Here is a tiny trained network, its code and every weight. The questions are about switching its units off for an input and a target symbol, where a switched-off unit gives its printed mean instead of its output.

import numpy as np


def w(rows, s, z=0):
    codes = np.array(rows[::2]) - 128.0
    scale = np.full(codes.shape[1], s)
    scale[-1] = z or s
    return codes * scale


def f(y):
    return np.maximum(y, 0)


def softmax(a):
    e = np.exp(a - a.max(-1, keepdims=True))
    return e / e.sum(-1, keepdims=True)


def log_softmax(a):
    a = a - a.max(-1, keepdims=True)
    return a - np.log(np.exp(a).sum(-1, keepdims=True))


def net(x, mask):
    ids = ['ΛΣΦθμπτ'.index(c) for c in x.split()]
    T = len(ids)
    res = E[ids] + P[:T]
    r = res
    for j in range(3):
        rows = slice(2 * j, 2 * j + 2)
        q, k, v = (r @ M[0][rows].T for M in (Q, K, V))
        z = softmax(np.where(np.tri(T) > 0, q @ k.T / 2**0.5, -1e9)) @ v
        o = O[0][rows]
        res = res + np.where(mask[j], z, o[:, -1]) @ o[:, :-1]
    y = f(res @ A[0][:, :-1].T + A[0][:, -1])
    res = res + np.where(mask[3:19], y, B[0][:, -1]) @ B[0][:, :-1]
    return log_softmax(res[-1] @ U[:, :-1].T + U[:, -1])


Q, K, V, O, A, B = {}, {}, {}, {}, {}, {}
E = w([
[86,108,75,166,82,69,112,185],'Λ',
[72,118,170,138,82,81,149,115],'Σ',
[30,123,118,124,122,181,55,140],'Φ',
[104,84,153,162,18,183,123,195],'θ',
[155,164,103,167,101,123,47,133],'μ',
[108,78,153,123,135,244,89,2],'π',
[191,62,128,139,46,96,87,98],'τ',
],0.015)
P = w([
[134,109,84,254,182,139,213,93],'0',
[95,128,189,122,83,139,83,144],'1',
[108,132,193,121,77,138,85,145],'2',
[86,128,184,122,78,131,83,134],'3',
[99,114,193,116,84,127,84,132],'4',
[96,124,196,120,84,125,86,141],'5',
[88,113,196,112,79,122,85,126],'6',
[95,115,188,118,74,130,85,129],'7',
[60,95,190,98,73,101,92,117],'8',
[91,117,191,122,84,123,77,129],'9',
[74,103,196,107,70,103,91,117],'10',
],0.0077)
Q[0] = w([
[69,62,164,150,38,48,58,112],'head 0',
[67,60,197,170,39,135,6,98],'head 0',
[55,50,170,186,70,85,35,119],'head 1',
[141,113,153,119,161,156,254,192],'head 1',
[151,149,72,69,198,106,162,133],'head 2',
[160,165,76,43,205,132,190,158],'head 2',
],0.0092)
K[0] = w([
[131,110,112,179,196,154,203,53],'head 0',
[161,72,99,180,150,192,145,44],'head 0',
[120,91,82,198,168,180,229,67],'head 1',
[157,126,160,7,38,147,56,98],'head 1',
[77,169,255,60,47,95,73,133],'head 2',
[72,168,196,53,43,78,109,139],'head 2',
],0.0067)
V[0] = w([
[186,104,169,69,99,123,37,88],'head 0',
[108,125,168,60,194,200,139,114],'head 0',
[169,132,144,109,165,255,41,88],'head 1',
[89,148,107,146,66,158,78,195],'head 1',
[87,55,229,40,50,175,108,103],'head 2',
[173,105,157,176,58,133,145,165],'head 2',
],0.0077)
O[0] = w([
[60,80,108,79,85,147,116,41,199],'head 0',
[82,126,130,221,85,98,149,108,254],'head 0',
[113,112,66,153,173,61,50,106,119],'head 1',
[122,254,81,151,120,134,132,114,243],'head 1',
[139,96,71,205,116,219,181,183,137],'head 2',
[197,152,36,54,173,123,173,123,218],'head 2',
],0.0085,0.0028)
A[0] = w([
[179,134,122,45,130,125,177,93,42],'neuron 0',
[255,183,108,142,121,109,94,127,210],'neuron 1',
[91,123,149,71,105,129,140,188,203],'neuron 2',
[187,65,128,118,25,139,117,126,248],'neuron 3',
[103,207,78,99,124,167,166,81,123],'neuron 4',
[111,95,137,151,108,172,136,54,79],'neuron 5',
[115,121,154,110,85,128,99,146,191],'neuron 6',
[98,49,55,195,147,166,123,145,9],'neuron 7',
[82,192,117,121,60,161,186,137,58],'neuron 8',
[54,135,157,120,143,200,119,173,178],'neuron 9',
[116,190,171,129,229,195,87,149,184],'neuron 10',
[126,158,66,118,196,39,111,50,150],'neuron 11',
[152,155,88,88,132,42,151,253,78],'neuron 12',
[123,145,123,78,170,43,58,88,5],'neuron 13',
[153,152,69,143,153,157,194,147,71],'neuron 14',
[130,248,154,194,140,84,112,137,111],'neuron 15',
],0.007,0.0029)
B[0] = w([
[132,96,122,141,255,75,111,62,144],'neuron 0',
[131,18,198,151,86,153,10,165,169],'neuron 1',
[166,194,106,103,155,171,171,126,206],'neuron 2',
[29,132,106,195,248,183,176,97,244],'neuron 3',
[231,113,117,127,97,84,68,111,183],'neuron 4',
[147,135,85,137,73,116,166,162,231],'neuron 5',
[110,132,142,182,174,98,157,119,228],'neuron 6',
[232,115,210,111,111,82,121,63,196],'neuron 7',
[193,159,165,195,124,63,148,139,206],'neuron 8',
[148,147,103,187,171,87,184,102,253],'neuron 9',
[75,108,43,59,143,120,88,135,188],'neuron 10',
[104,130,126,83,105,213,94,188,160],'neuron 11',
[235,133,71,181,73,102,173,120,159],'neuron 12',
[118,104,141,93,40,181,144,223,157],'neuron 13',
[154,95,212,127,193,117,197,145,143],'neuron 14',
[43,147,125,99,99,109,135,65,186],'neuron 15',
],0.0057,0.0067)
U = w([
[193,137,16,136,61,112,162,155,109],'Λ',
[161,181,217,101,181,39,182,75,149],'Σ',
[115,94,162,87,39,197,90,196,4],'Φ',
[69,136,104,186,103,118,129,92,207],'θ',
[108,123,187,161,140,229,202,200,140],'μ',
[136,32,192,153,197,102,100,148,41],'π',
[66,125,30,91,254,149,149,142,253],'τ',
],0.0054,0.0019)

Each question gives the input, a string of symbols that net reads in full, and the target symbol t.
The units are the heads (2 rows each of Q, K, V and O) and the neurons (one row each of A and B). Each row of codes is followed by its name. A weight is (code - 128) times the scale printed after its matrix; where a second scale follows, it is the last column's (O, A, B and U).
mask holds one flag per unit, heads first, then neurons. A switched-off unit (its flag False) gives its mean, the last column of its rows in O or B, instead of its output. The means were averaged over made-up inputs and are rounded, as every weight is.
A unit's drop is (log p(t) with every unit on - log p(t) with that unit switched off) / (log p(t) with every unit on - log p(t) with every unit switched off).
The circuit of an input: a set's keep is (log p(t) with only the set's units on - log p(t) with every unit switched off) / (log p(t) with every unit on - log p(t) with every unit switched off). Starting from the 12 units with the biggest drops (on a tie, the unit counted first), units are removed one at a time, each time the one whose removal leaves the highest keep (on an exact tie, the one counted first), for as long as the keep stays at least 0.8.
circuit, biggest first: the units of the circuit, biggest drop first
most important unit: the unit with the biggest drop
top k neurons: the k neurons with the biggest drops, biggest first
which heads matter: for each layer, one digit per head in row order, 1 if its drop is at least 0.15 and else 0, layers parted by /
drop of u: that unit's drop, to one decimal
input θ θ θ Σ Σ Φ Φ θ θ θ Φ, target Λ: which heads matter : 011
input μ θ Σ Σ τ, target Φ: circuit, biggest first : (neuron 13; head 2; neuron 1; head 0)
input Σ μ π μ τ Σ Φ Φ μ Σ, target μ: circuit, biggest first : (head 1; head 2)
input Λ Σ τ τ μ Φ Σ Λ, target Σ: which heads matter : 011
input θ Φ Φ, target Λ: which heads matter : 011
input μ Φ μ π θ Σ θ θ Φ, target Φ: top 2 neurons : (neuron 13; neuron 11)
input Λ Φ μ Φ Σ π π, target Σ: which heads matter : 011
input Σ Σ Σ Σ Λ, target μ: most important unit : head 1
input τ Σ μ Σ, target τ: which heads matter : 101
input θ θ θ Σ Φ Σ Σ, target Λ: circuit, biggest first : (head 2; neuron 12; head 0)
input Φ π θ Σ θ μ Φ θ, target θ: which heads matter : 110
input μ Σ π Φ Φ μ Λ μ Σ, target Φ: which heads matter : 011
input τ θ Φ Φ, target τ: which heads matter : 100
input θ Φ Φ θ, target Λ: circuit, biggest first : (head 2)
input Φ Φ μ, target Φ: top 3 neurons : (neuron 1; neuron 9; neuron 3)
input π μ Φ π θ Φ Σ τ, target π: which heads matter : 010
input π θ τ Φ π, target π: which heads matter : 011
input μ Φ θ Φ Φ Σ Φ, target Φ: which heads matter : 001
input Σ Φ Φ μ π Φ Φ μ, target μ: which heads matter : 011
input Λ τ Φ Σ, target Σ: which heads matter : 011
input Φ θ Φ τ Σ Φ π θ π π θ, target θ: circuit, biggest first : (head 0; head 1)
input Σ π Φ Φ θ Φ Φ Φ π, target μ: circuit, biggest first : (head 1)
input μ τ Σ θ π π, target Φ: which heads matter : 011
input μ Φ θ Σ θ θ τ Λ, target Φ: top 2 neurons : (neuron 13; neuron 11)
input π Φ Φ Σ μ π Φ θ Σ Λ, target π: drop of neuron 11 : 0.0
input θ Φ Φ Φ μ Φ Σ θ θ Φ Λ, target Λ: drop of head 1 : 0.1
input Σ Φ θ θ Φ θ Φ Φ Φ θ Σ, target μ: drop of head 1 : 0.6
